Below are the code and all the weights of a small trained network. Each question names an input and a target symbol and asks about switching units off, where a switched-off unit gives its printed mean instead of its output.

import numpy as np


def w(rows, s, z=0):
    codes = np.array(rows[::2]) - 128.0
    scale = np.full(codes.shape[1], s)
    scale[-1] = z or s
    return codes * scale


def norm(h):
    return h / np.sqrt((h * h).mean(-1, keepdims=True) + 1e-5)


def f(y):
    return np.maximum(y, 0)


def softmax(a):
    e = np.exp(a - a.max(-1, keepdims=True))
    return e / e.sum(-1, keepdims=True)


def log_softmax(a):
    a = a - a.max(-1, keepdims=True)
    return a - np.log(np.exp(a).sum(-1, keepdims=True))


def net(x, mask):
    ids = ['ΛΣΨΩαβγεζθμξπτ'.index(c) for c in x.split()]
    T = len(ids)
    res = E[ids] + P[:T]
    r = norm(res)
    for j in range(2):
        rows = slice(2 * j, 2 * j + 2)
        q, k, v = (r @ M[0][rows].T for M in (Q, K, V))
        z = softmax(np.where(np.tri(T) > 0, q @ k.T / 2**0.5, -1e9)) @ v
        o = O[0][rows]
        res = res + np.where(mask[j], z, o[:, -1]) @ o[:, :-1]
    y = f(norm(res) @ A[0][:, :-1].T + A[0][:, -1])
    res = res + np.where(mask[2:6], y, B[0][:, -1]) @ B[0][:, :-1]
    return log_softmax(norm(res)[-1] @ U[:, :-1].T + U[:, -1])


Q, K, V, O, A, B = {}, {}, {}, {}, {}, {}
E = w([
[121,104,113,115,124,135],'Λ',
[133,124,108,109,131,131],'Σ',
[116,115,130,116,146,124],'Ψ',
[151,118,142,228,121,10],'Ω',
[105,121,108,113,128,120],'α',
[102,105,120,122,128,126],'β',
[128,135,120,123,134,135],'γ',
[133,108,141,126,130,137],'ε',
[122,140,109,111,141,122],'ζ',
[132,135,132,126,126,134],'θ',
[139,118,123,115,123,136],'μ',
[134,143,105,121,117,133],'ξ',
[124,113,116,122,102,138],'π',
[148,131,132,118,136,133],'τ',
],0.013)
P = w([
[118,161,172,90,136,168],'0',
[197,111,114,122,101,98],'1',
[157,170,195,105,103,24],'2',
[126,156,180,84,116,104],'3',
[97,144,110,203,167,252],'4',
[209,102,59,212,165,135],'5',
],0.0032)
Q[0] = w([
[108,131,168,54,78,145],'head 1',
[81,160,138,186,171,196],'head 1',
[133,90,56,251,178,183],'head 2',
[71,160,143,147,143,220],'head 2',
],0.014)
K[0] = w([
[108,117,105,85,143,253],'head 1',
[169,85,74,167,135,116],'head 1',
[153,120,126,167,118,48],'head 2',
[174,75,62,169,141,138],'head 2',
],0.014)
V[0] = w([
[72,187,131,206,163,118],'head 1',
[224,111,255,157,139,162],'head 1',
[198,205,63,89,183,107],'head 2',
[122,71,132,83,236,98],'head 2',
],0.0075)
O[0] = w([
[72,234,151,122,221,192,1],'head 1',
[63,87,238,112,14,228,119],'head 1',
[123,241,192,2,180,133,213],'head 2',
[27,56,223,53,245,147,235],'head 2',
],0.0058,0.0034)
A[0] = w([
[111,84,159,254,124,53,115],'neuron 1',
[157,86,172,82,84,11,20],'neuron 2',
[130,205,177,55,150,112,4],'neuron 3',
[67,149,146,150,37,98,221],'neuron 4',
],0.0084,0.0038)
B[0] = w([
[20,197,167,141,82,118,225],'neuron 1',
[169,106,69,121,163,255,224],'neuron 2',
[48,119,100,186,23,167,255],'neuron 3',
[207,166,128,164,224,49,231],'neuron 4',
],0.008,0.0036)
U = w([
[86,9,34,162,113,149,14],'Λ',
[128,119,46,21,126,202,73],'Σ',
[56,69,172,95,210,140,154],'Ψ',
[79,191,199,172,137,68,192],'Ω',
[138,131,77,122,215,54,210],'α',
[8,81,76,197,141,60,2],'β',
[55,174,123,125,30,170,172],'γ',
[115,49,208,223,80,133,91],'ε',
[59,232,119,26,165,112,26],'ζ',
[213,197,207,128,133,90,171],'θ',
[229,66,131,124,125,161,182],'μ',
[171,229,79,75,76,107,150],'ξ',
[154,109,71,201,64,64,170],'π',
[161,172,242,49,92,170,119],'τ',
],0.014,0.0045)

Each question gives the input, a string of symbols that net reads in full, and the target symbol t.
The units are the heads (2 rows each of Q, K, V and O) and the neurons (one row each of A and B). Each row of codes is followed by its name. A weight is (code - 128) times the scale printed after its matrix; where a second scale follows, it is the last column's (O, A, B and U).
mask holds one flag per unit, heads first, then neurons. A switched-off unit (its flag False) gives its mean, the last column of its rows in O or B, instead of its output. The means were averaged over made-up inputs and are rounded, as every weight is.
A unit's drop is (log p(t) with every unit on - log p(t) with that unit switched off) / (log p(t) with every unit on - log p(t) with every unit switched off).
The circuit of an input: a set's keep is (log p(t) with only the set's units on - log p(t) with every unit switched off) / (log p(t) with every unit on - log p(t) with every unit switched off). Starting from all 6 units, units are removed one at a time, each time the one whose removal leaves the highest keep (on an exact tie, the one counted first), for as long as the keep stays at least 0.8.
circuit, biggest first: the units of the circuit, biggest drop first
top k neurons: the k neurons with the biggest drops, biggest first
which heads matter: for each layer, one digit per head in row order, 1 if its drop is at least 0.15 and else 0, layers parted by /
drop when u is switched off: that unit's drop, to one decimal
input Ψ ζ Ψ α α, target ζ: which heads matter -> 11
input ε α π, target ε: circuit, biggest first -> head 1; head 2
input Ω γ ε α, target α: which heads matter -> 10
input γ Σ γ θ, target γ: circuit, biggest first -> neuron 3
input γ Ψ ζ, target γ: which heads matter -> 00
input α τ Ψ, target α: which heads matter -> 10
input θ ε Λ, target θ: circuit, biggest first -> neuron 4; head 1; head 2
input Ψ Σ ε, target Ψ: which heads matter -> 01
input Σ τ β α θ, target τ: circuit, biggest first -> head 1; head 2
input γ ζ γ α γ β, target γ: circuit, biggest first -> head 2; neuron 3
input γ Ψ Σ α, target γ: circuit, biggest first -> neuron 3; head 2
input ζ γ Ψ, target ζ: top 2 neurons -> neuron 3; neuron 4
input μ γ γ Σ ε α, target γ: circuit, biggest first -> head 2; neuron 3
input μ μ ε, target μ: top 2 neurons -> neuron 2; neuron 4
input μ ξ ξ, target μ: circuit, biggest first -> neuron 2; head 1
input α γ ξ ζ Σ Ψ, target ξ: circuit, biggest first -> head 2
input ε τ γ ε Ψ Ψ, target γ: circuit, biggest first -> head 2; neuron 3
input π ε γ γ τ, target ε: circuit, biggest first -> head 1; neuron 4
input Ψ μ γ Ψ θ, target μ: circuit, biggest first -> head 1; neuron 2; neuron 4
input Ψ Ψ γ α, target Ψ: circuit, biggest first -> head 2
input ζ Σ ξ θ, target ζ: circuit, biggest first -> head 1; head 2
input Ψ γ Λ Σ Ω α, target α: top 3 neurons -> neuron 3; neuron 1; neuron 2
input Σ Ψ Σ ξ, target Σ: top 2 neurons -> neuron 2; neuron 1
input ε τ γ γ ε Ω, target Ω: drop when neuron 1 is switched off -> 0.2
input α Ψ α μ, target α: drop when head 1 is switched off -> 0.7
input π α ε Λ ε, target α: drop when neuron 2 is switched off -> 0.0
input ζ Ψ γ θ ζ μ, target γ: drop when head 2 is switched off -> 0.9
input Σ γ ξ θ, target Σ: top neuron -> neuron 2
